Below is a small trained network, with its code and all its weights. Each question gives an input and a class and asks what happens when units are switched off, that is, made to give their printed mean instead of their output.

import numpy as np


def w(rows, s, z=0):
    codes = np.array(rows[::2]) - 128.0
    scale = np.full(codes.shape[1], s)
    scale[-1] = z or s
    return codes * scale


def f(y):
    return np.maximum(y, 0)


def log_softmax(a):
    a = a - a.max(-1, keepdims=True)
    return a - np.log(np.exp(a).sum(-1, keepdims=True))


def net(x, mask):
    res = np.array(x, float).reshape(1, 6) / 4 @ E
    y = f(res @ A[0][:, :-1].T + A[0][:, -1])
    res = res + np.where(mask, y, B[0][:, -1]) @ B[0][:, :-1]
    return log_softmax(res[-1] @ U[:, :-1].T + U[:, -1])


A, B = {}, {}
E = w([
[2,185,126,146],'x0',
[128,128,129,127],'x1',
[165,200,238,182],'x2',
[128,128,128,128],'x3',
[144,210,130,1],'x4',
[171,202,34,172],'x5',
],0.0098)
A[0] = w([
[107,89,79,96,4],'N0',
[31,191,121,135,35],'N1',
[114,83,128,179,99],'N2',
[131,75,142,191,89],'N3',
[90,47,36,102,80],'N4',
[112,108,105,110,14],'N5',
[166,169,10,166,44],'N6',
[99,103,131,191,108],'N7',
[114,69,142,231,148],'N8',
[216,111,157,136,99],'N9',
[161,187,200,172,71],'N10',
[157,202,150,48,73],'N11',
[151,171,204,173,79],'N12',
[149,162,147,163,47],'N13',
[75,46,220,68,30],'N14',
[189,236,30,181,2],'N15',
[222,72,131,113,59],'N16',
[127,108,130,160,77],'N17',
[171,166,243,163,88],'N18',
[121,91,115,183,128],'N19',
[105,75,102,215,103],'N20',
[199,109,135,106,95],'N21',
[135,160,196,152,74],'N22',
[101,69,173,93,27],'N23',
[253,94,118,131,97],'N24',
[134,145,153,141,14],'N25',
[212,72,135,126,79],'N26',
[100,58,204,86,12],'N27',
[130,77,141,230,66],'N28',
[5,159,150,157,42],'N29',
[96,67,117,84,100],'N30',
[136,192,109,1,86],'N31',
[188,84,140,116,62],'N32',
[127,117,127,164,18],'N33',
[130,133,106,184,80],'N34',
[147,212,222,215,69],'N35',
[187,78,140,119,68],'N36',
[121,140,161,51,91],'N37',
[29,176,131,166,39],'N38',
[86,55,74,65,52],'N39',
[143,89,129,177,110],'N40',
[128,85,120,181,73],'N41',
[167,104,123,123,60],'N42',
[121,106,131,166,30],'N43',
],0.012,0.006)
B[0] = w([
[143,80,89,140,165],'N0',
[84,151,101,117,189],'N1',
[149,146,131,97,177],'N2',
[154,147,143,95,185],'N3',
[163,58,53,150,236],'N4',
[142,120,103,138,138],'N5',
[147,99,180,205,203],'N6',
[143,162,139,93,178],'N7',
[149,136,157,54,228],'N8',
[76,142,100,130,197],'N9',
[144,79,81,137,195],'N10',
[182,143,137,50,211],'N11',
[143,75,81,143,192],'N12',
[125,98,118,142,147],'N13',
[137,151,224,214,225],'N14',
[147,142,249,205,207],'N15',
[73,165,101,139,207],'N16',
[137,138,142,99,146],'N17',
[153,71,66,151,221],'N18',
[153,142,137,82,182],'N19',
[166,161,137,82,206],'N20',
[86,167,117,119,185],'N21',
[144,82,76,143,175],'N22',
[139,134,168,173,175],'N23',
[51,162,97,131,227],'N24',
[128,109,126,118,133],'N25',
[79,168,105,129,203],'N26',
[144,148,205,192,195],'N27',
[152,149,141,94,201],'N28',
[58,166,102,125,201],'N29',
[138,82,105,167,192],'N30',
[157,131,143,52,244],'N31',
[96,158,113,139,178],'N32',
[137,136,152,109,135],'N33',
[135,133,159,121,154],'N34',
[142,89,81,144,223],'N35',
[99,157,114,135,181],'N36',
[157,153,168,80,189],'N37',
[60,173,91,133,188],'N38',
[147,77,79,149,216],'N39',
[143,145,143,89,175],'N40',
[142,141,132,83,170],'N41',
[95,115,132,118,151],'N42',
[138,147,133,111,142],'N43',
],0.012,0.011)
U = w([
[179,171,114,5,88],'0',
[153,58,22,134,88],'1',
[6,204,65,107,69],'2',
[145,148,187,192,253],'3',
],0.014,0.005)

Each question gives the input, the list of numbers given to net, and the class t.
The units are the neurons (one row each of A and B). Each row of codes is followed by its name. A weight is (code - 128) times the scale printed after its matrix; where a second scale follows, it is the last column's (A, B and U).
mask holds one flag per neuron, in row order. A switched-off neuron (its flag False) gives its mean, the last column of its row in B, instead of its output. The means were averaged over made-up inputs and are rounded, as every weight is.
A unit's drop is (log p(t) with every unit on - log p(t) with that unit switched off) / (log p(t) with every unit on - log p(t) with every unit switched off).
The circuit of an input: a set's keep is (log p(t) with only the set's units on - log p(t) with every unit switched off) / (log p(t) with every unit on - log p(t) with every unit switched off). Starting from the 12 units with the biggest drops (on a tie, the unit counted first), units are removed one at a time, each time the one whose removal leaves the highest keep (on an exact tie, the one counted first), for as long as the keep stays at least 0.8.
circuit, biggest first: the units of the circuit, biggest drop first
most important unit: the unit with the biggest drop
top k neurons: the k neurons with the biggest drops, biggest first
drop of u: that unit's drop, to one decimal
input [-6,3,-5,-1,-6,-7], class 3: circuit, biggest first	N14
input [3,6,-7,7,6,3], class 1: top 2 neurons	N4, N39
input [-6,-5,-4,-7,-2,6], class 2: circuit, biggest first	N24, N16
input [-2,0,3,-4,-3,1], class 0: circuit, biggest first	N8, N6
input [5,0,-8,3,-8,4], class 0: top 2 neurons	N20, N8
input [0,2,8,-7,7,3], class 1: top 2 neurons	N18, N35
input [-5,4,-1,8,-4,1], class 2: circuit, biggest first	N24, N26
input [-5,-8,2,7,4,5], class 2: circuit, biggest first	N24, N9
input [7,5,6,-2,-2,-7], class 2: top 2 neurons	N29, N38
input [8,4,1,1,8,-3], class 0: top 3 neurons	N31, N11, N37
input [8,-7,5,-8,-8,1], class 0: top 2 neurons	N8, N20
input [-4,4,0,-3,6,7], class 3: top 3 neurons	N15, N6, N8
input [-7,0,-5,5,6,8], class 3: top 2 neurons	N15, N6
input [5,-7,-3,8,8,7], class 0: most important unit	N31
input [6,-2,-5,-5,-1,-7], class 3: top 2 neurons	N14, N27
input [-3,3,0,7,6,7], class 3: top 3 neurons	N15, N6, N8
input [-1,4,3,2,-7,7], class 0: top 3 neurons	N8, N14, N20
input [6,3,-8,6,8,3], class 0: top 2 neurons	N31, N11
input [0,4,-4,-3,3,3], class 1: top 2 neurons	N8, N14
input [-5,2,6,-1,2,-3], class 1: circuit, biggest first	N18
input [1,5,7,-7,-3,-7], class 1: top 2 neurons	N18, N35
input [3,6,-3,-8,-8,-8], class 0: drop of N28	0.2
input [-5,1,1,-8,3,8], class 3: drop of N15	1.0
input [6,4,-8,-7,1,7], class 1: drop of N4	0.5
input [2,5,7,7,-2,-4], class 1: drop of N37	0.0
